Here is a tiny trained network, its code and every weight. The questions are about switching its units off for an input and a class, where a switched-off unit gives its printed mean instead of its output.

import numpy as np


def w(rows, s, z=0):
    codes = np.array(rows[::2]) - 128.0
    scale = np.full(codes.shape[1], s)
    scale[-1] = z or s
    return codes * scale


def f(y):
    return y / 2 * (1 + np.tanh(0.7978845608 * (y + 0.044715 * y**3)))


def log_softmax(a):
    a = a - a.max(-1, keepdims=True)
    return a - np.log(np.exp(a).sum(-1, keepdims=True))


def net(x, mask):
    res = np.array(x, float).reshape(1, 5) / 4 @ E
    y = f(res @ A[0][:, :-1].T + A[0][:, -1])
    res = res + np.where(mask, y, B[0][:, -1]) @ B[0][:, :-1]
    return log_softmax(res[-1] @ U[:, :-1].T + U[:, -1])


A, B = {}, {}
E = w([
[23,56,80,208],'x0',
[82,246,153,187],'x1',
[60,90,252,79],'x2',
[129,129,129,127],'x3',
[128,127,128,129],'x4',
],0.013)
A[0] = w([
[56,96,117,179,29],'N0',
[134,55,49,139,157],'N1',
[83,94,119,178,212],'N2',
[113,172,159,103,107],'N3',
[183,187,49,158,37],'N4',
[120,181,168,98,99],'N5',
[142,179,207,114,99],'N6',
[113,180,171,82,97],'N7',
[121,61,147,74,123],'N8',
[58,146,85,85,93],'N9',
[124,149,121,200,16],'N10',
[85,128,126,142,69],'N11',
[108,133,140,139,67],'N12',
[105,175,134,177,38],'N13',
[189,150,107,68,56],'N14',
[142,85,120,65,41],'N15',
[169,161,107,50,80],'N16',
[170,71,152,104,34],'N17',
[80,200,117,155,16],'N18',
[150,89,69,145,127],'N19',
[169,45,128,76,174],'N20',
[168,48,127,80,55],'N21',
[71,85,187,93,2],'N22',
[228,153,145,87,81],'N23',
[133,65,66,130,124],'N24',
[104,116,151,178,61],'N25',
[99,70,204,130,223],'N26',
[141,166,79,119,193],'N27',
[211,167,71,194,182],'N28',
[104,156,156,115,99],'N29',
[107,157,117,133,136],'N30',
[104,60,116,112,58],'N31',
[136,194,212,133,122],'N32',
[66,118,141,160,199],'N33',
[109,129,145,150,81],'N34',
[2,112,99,151,149],'N35',
[193,174,133,54,223],'N36',
[110,201,213,84,129],'N37',
[136,116,93,182,81],'N38',
[110,188,149,200,123],'N39',
[34,101,98,158,55],'N40',
[148,190,168,125,95],'N41',
],0.015,0.009)
B[0] = w([
[55,210,204,93,177],'N0',
[163,55,58,219,210],'N1',
[189,56,65,151,202],'N2',
[100,148,79,178,164],'N3',
[35,238,218,113,216],'N4',
[97,135,47,180,173],'N5',
[124,141,64,220,193],'N6',
[125,131,74,213,178],'N7',
[159,153,179,42,191],'N8',
[82,177,103,169,139],'N9',
[226,44,99,87,152],'N10',
[64,187,128,183,144],'N11',
[107,146,134,119,131],'N12',
[187,99,236,54,161],'N13',
[185,37,153,67,187],'N14',
[72,196,122,135,163],'N15',
[142,90,184,73,188],'N16',
[38,217,148,149,162],'N17',
[209,60,204,1,170],'N18',
[167,87,64,207,181],'N19',
[130,123,175,43,223],'N20',
[49,198,185,104,190],'N21',
[254,51,221,7,181],'N22',
[177,95,200,30,216],'N23',
[179,74,59,209,188],'N24',
[36,201,195,99,147],'N25',
[35,221,163,120,229],'N26',
[137,94,158,71,195],'N27',
[139,145,232,50,252],'N28',
[122,164,104,182,152],'N29',
[110,168,130,115,150],'N30',
[173,45,88,157,162],'N31',
[89,110,61,193,206],'N32',
[187,91,131,95,196],'N33',
[76,151,119,108,136],'N34',
[143,106,192,70,222],'N35',
[66,200,229,83,252],'N36',
[126,105,45,217,222],'N37',
[116,93,84,152,159],'N38',
[87,184,197,72,198],'N39',
[103,169,210,65,187],'N40',
[89,140,72,187,179],'N41',
],0.0087,0.018)
U = w([
[159,64,159,38,248],'0',
[3,232,165,101,110],'1',
[107,62,11,237,116],'2',
],0.012,0.0013)

Each question gives the input, the list of numbers given to net, and the class t.
The units are the neurons (one row each of A and B). Each row of codes is followed by its name. A weight is (code - 128) times the scale printed after its matrix; where a second scale follows, it is the last column's (A, B and U).
mask holds one flag per neuron, in row order. A switched-off neuron (its flag False) gives its mean, the last column of its row in B, instead of its output. The means were averaged over made-up inputs and are rounded, as every weight is.
A unit's drop is (log p(t) with every unit on - log p(t) with that unit switched off) / (log p(t) with every unit on - log p(t) with every unit switched off).
most important unit: the unit with the biggest drop
k most important neurons: the k neurons with the biggest drops, biggest first
drop when u is switched off: that unit's drop, to one decimal
input [1,-8,-8,-3,3], class 2: 3 most important neurons	(N1, N24, N19)
input [1,1,-8,8,-4], class 0: most important unit	N28
input [-6,-7,2,6,1], class 1: 2 most important neurons	(N17, N21)
input [-2,-8,4,-1,-3], class 1: 3 most important neurons	(N21, N17, N26)
input [-2,-8,2,6,2], class 1: 3 most important neurons	(N21, N17, N15)
input [-8,-8,3,1,1], class 1: 3 most important neurons	(N17, N21, N36)
input [1,7,0,-6,-1], class 0: 2 most important neurons	(N18, N26)
input [8,1,-4,2,8], class 0: 2 most important neurons	(N35, N40)
input [2,1,-3,1,8], class 0: 2 most important neurons	(N37, N32)
input [-1,-7,8,-4,6], class 1: 3 most important neurons	(N26, N17, N21)
input [0,6,1,-5,3], class 2: 2 most important neurons	(N36, N4)
input [1,5,-7,-3,-7], class 0: drop when N0 is switched off	0.1
input [5,-1,-2,-7,6], class 2: drop when N38 is switched off	0.0
input [3,7,-1,5,3], class 0: drop when N10 is switched off	0.1
input [-8,-3,1,-8,-1], class 1: most important unit	N36
